[[ 0.89  1.02 -2.36  0.89]
 [ 0.69 -1.16  3.85  0.69]
 [ 1.48 -2.63  0.32  1.48]
 [ 3.64 -1.21  0.46  3.64]
 [ 6.28 -1.12  2.86  6.28]
 [ 1.55 -0.71  2.70  1.55]]
=>
[[ 0.89 -2.36  1.02  0.89]
 [ 0.69  3.85 -1.16  0.69]
 [ 1.48  0.32 -2.63  1.48]
 [ 3.64  0.46 -1.21  3.64]
 [ 6.28  2.86 -1.12  6.28]
 [ 1.55  2.70 -0.71  1.55]]

[[-1.22 -1.97 -1.48 -0.78  0.43  0.35 -0.08  0.82  0.10 -0.43 -0.80  2.35
   1.26  1.91  2.93 -3.57]
 [ 0.41  0.26  1.48  0.19  0.23  0.21  0.74 -3.07  1.07 -0.20  0.95  0.92
   1.89  1.08 -4.37 -4.15]
 [ 0.41  0.29  1.45  0.18  0.21  0.19  0.70 -2.95  1.02 -0.21  0.89  0.85
   1.81  1.07 -4.24 -4.04]
 [ 0.71  0.07  1.56  1.05  0.85  0.58  1.73 -5.21  1.84  1.01  3.27  1.49
   1.89 -1.85 -6.44 -0.18]]
=>
[[-3.57  2.93  1.91  1.26  2.35 -0.80 -0.43  0.10  0.82 -0.08  0.35  0.43
  -0.78 -1.48 -1.97 -1.22]
 [-4.15 -4.37  1.08  1.89  0.92  0.95 -0.20  1.07 -3.07  0.74  0.21  0.23
   0.19  1.48  0.26  0.41]
 [-4.04 -4.24  1.07  1.81  0.85  0.89 -0.21  1.02 -2.95  0.70  0.19  0.21
   0.18  1.45  0.29  0.41]
 [-0.18 -6.44 -1.85  1.89  1.49  3.27  1.01  1.84 -5.21  1.73  0.58  0.85
   1.05  1.56  0.07  0.71]]

[[ 4.29 -2.41  3.30 -0.80  3.05 -2.09  4.35  0.43 -0.27  0.64  1.37  1.18
  -1.00  0.23  4.18]
 [ 6.59  1.26  4.76  0.28  4.64  0.37  3.93  3.10  1.55  3.37  1.33  3.21
  -0.57  1.31  5.64]]
=>
[[ 4.18  0.23 -1.00  1.18  1.37  0.64 -0.27  0.43  4.35 -2.09  3.05 -0.80
   3.30 -2.41  4.29]
 [ 5.64  1.31 -0.57  3.21  1.33  3.37  1.55  3.10  3.93  0.37  4.64  0.28
   4.76  1.26  6.59]]

[[ 2.16 -1.67  1.20 -0.02  0.58  0.62 -1.06]
 [ 4.24 -3.17  3.20 -0.08  0.85  0.99 -0.40]
 [-5.77  4.39 -4.05  0.06 -1.35 -1.37  1.27]
 [-2.57  6.24 -1.03  4.74  6.27 -1.11 -1.54]
 [ 4.66 -3.46  3.06 -0.03  1.09  1.28 -1.27]
 [ 1.79 -1.42  4.89 -0.31 -0.65 -0.96  6.18]
 [ 0.35  0.13  3.21  0.03 -0.55 -0.83  5.43]]
=>
[[-1.06  0.62  0.58 -0.02  1.20 -1.67  2.16]
 [-0.40  0.99  0.85 -0.08  3.20 -3.17  4.24]
 [ 1.27 -1.37 -1.35  0.06 -4.05  4.39 -5.77]
 [-1.54 -1.11  6.27  4.74 -1.03  6.24 -2.57]
 [-1.27  1.28  1.09 -0.03  3.06 -3.46  4.66]
 [ 6.18 -0.96 -0.65 -0.31  4.89 -1.42  1.79]
 [ 5.43 -0.83 -0.55  0.03  3.21  0.13  0.35]]

[[ 1.06 -2.47  0.21  0.61 -4.52]
 [-1.27  3.00 -0.54 -0.71  5.22]
 [ 0.93 -2.02  0.31  0.70 -4.13]
 [ 0.85 -2.31  0.37  0.55 -4.03]
 [ 1.05 -2.11  0.19  0.59 -4.15]
 [-0.71  1.22 -0.06 -0.40  2.44]
 [ 1.80 -3.90  0.71  1.01 -7.83]
 [-1.21  2.84 -0.28 -0.53  5.20]
 [ 1.37 -2.66  0.39  0.63 -5.38]]
=>
[[-4.52  0.61  0.21 -2.47  1.06]
 [ 5.22 -0.71 -0.54  3.00 -1.27]
 [-4.13  0.70  0.31 -2.02  0.93]
 [-4.03  0.55  0.37 -2.31  0.85]
 [-4.15  0.59  0.19 -2.11  1.05]
 [ 2.44 -0.40 -0.06  1.22 -0.71]
 [-7.83  1.01  0.71 -3.90  1.80]
 [ 5.20 -0.53 -0.28  2.84 -1.21]
 [-5.38  0.63  0.39 -2.66  1.37]]

[[ 4.08  4.47 -6.01]
 [ 2.19 -2.22  1.39]
 [ 5.60  1.77  2.00]
 [-4.24  6.16  6.67]]
=>
[[-6.01  4.47  4.08]
 [ 1.39 -2.22  2.19]
 [ 2.00  1.77  5.60]
 [ 6.67  6.16 -4.24]]

[[ 2.04  0.69  0.27  2.93  1.38  0.36  0.77]
 [ 1.93  0.93  2.89  1.04  0.90  1.35  1.86]
 [ 2.00  0.37  0.01  3.54  0.67  0.87  1.45]
 [ 0.23  0.68  0.78  0.73  0.56  0.72  0.64]
 [ 2.27  1.31  2.54  3.67  1.16  1.31  1.40]
 [ 0.68  1.15  2.57  7.06  0.10  1.79  1.43]
 [ 0.76  0.55 -0.09  0.78  0.86  0.57  0.70]
 [ 0.11  0.48  1.39  0.94  0.49  0.14  1.49]
 [ 0.19  1.12  4.92  0.59  0.39  1.12  0.32]
 [ 2.02  3.44  0.35  0.18  0.74  0.28  0.96]
 [ 1.19  0.43  1.24  2.81  0.33  2.62  2.21]
 [ 0.51  0.10  0.55  0.59  0.73  0.28  1.87]]
=>
[[ 0.77  0.36  1.38  2.93  0.27  0.69  2.04]
 [ 1.86  1.35  0.90  1.04  2.89  0.93  1.93]
 [ 1.45  0.87  0.67  3.54  0.01  0.37  2.00]
 [ 0.64  0.72  0.56  0.73  0.78  0.68  0.23]
 [ 1.40  1.31  1.16  3.67  2.54  1.31  2.27]
 [ 1.43  1.79  0.10  7.06  2.57  1.15  0.68]
 [ 0.70  0.57  0.86  0.78 -0.09  0.55  0.76]
 [ 1.49  0.14  0.49  0.94  1.39  0.48  0.11]
 [ 0.32  1.12  0.39  0.59  4.92  1.12  0.19]
 [ 0.96  0.28  0.74  0.18  0.35  3.44  2.02]
 [ 2.21  2.62  0.33  2.81  1.24  0.43  1.19]
 [ 1.87  0.28  0.73  0.59  0.55  0.10  0.51]]
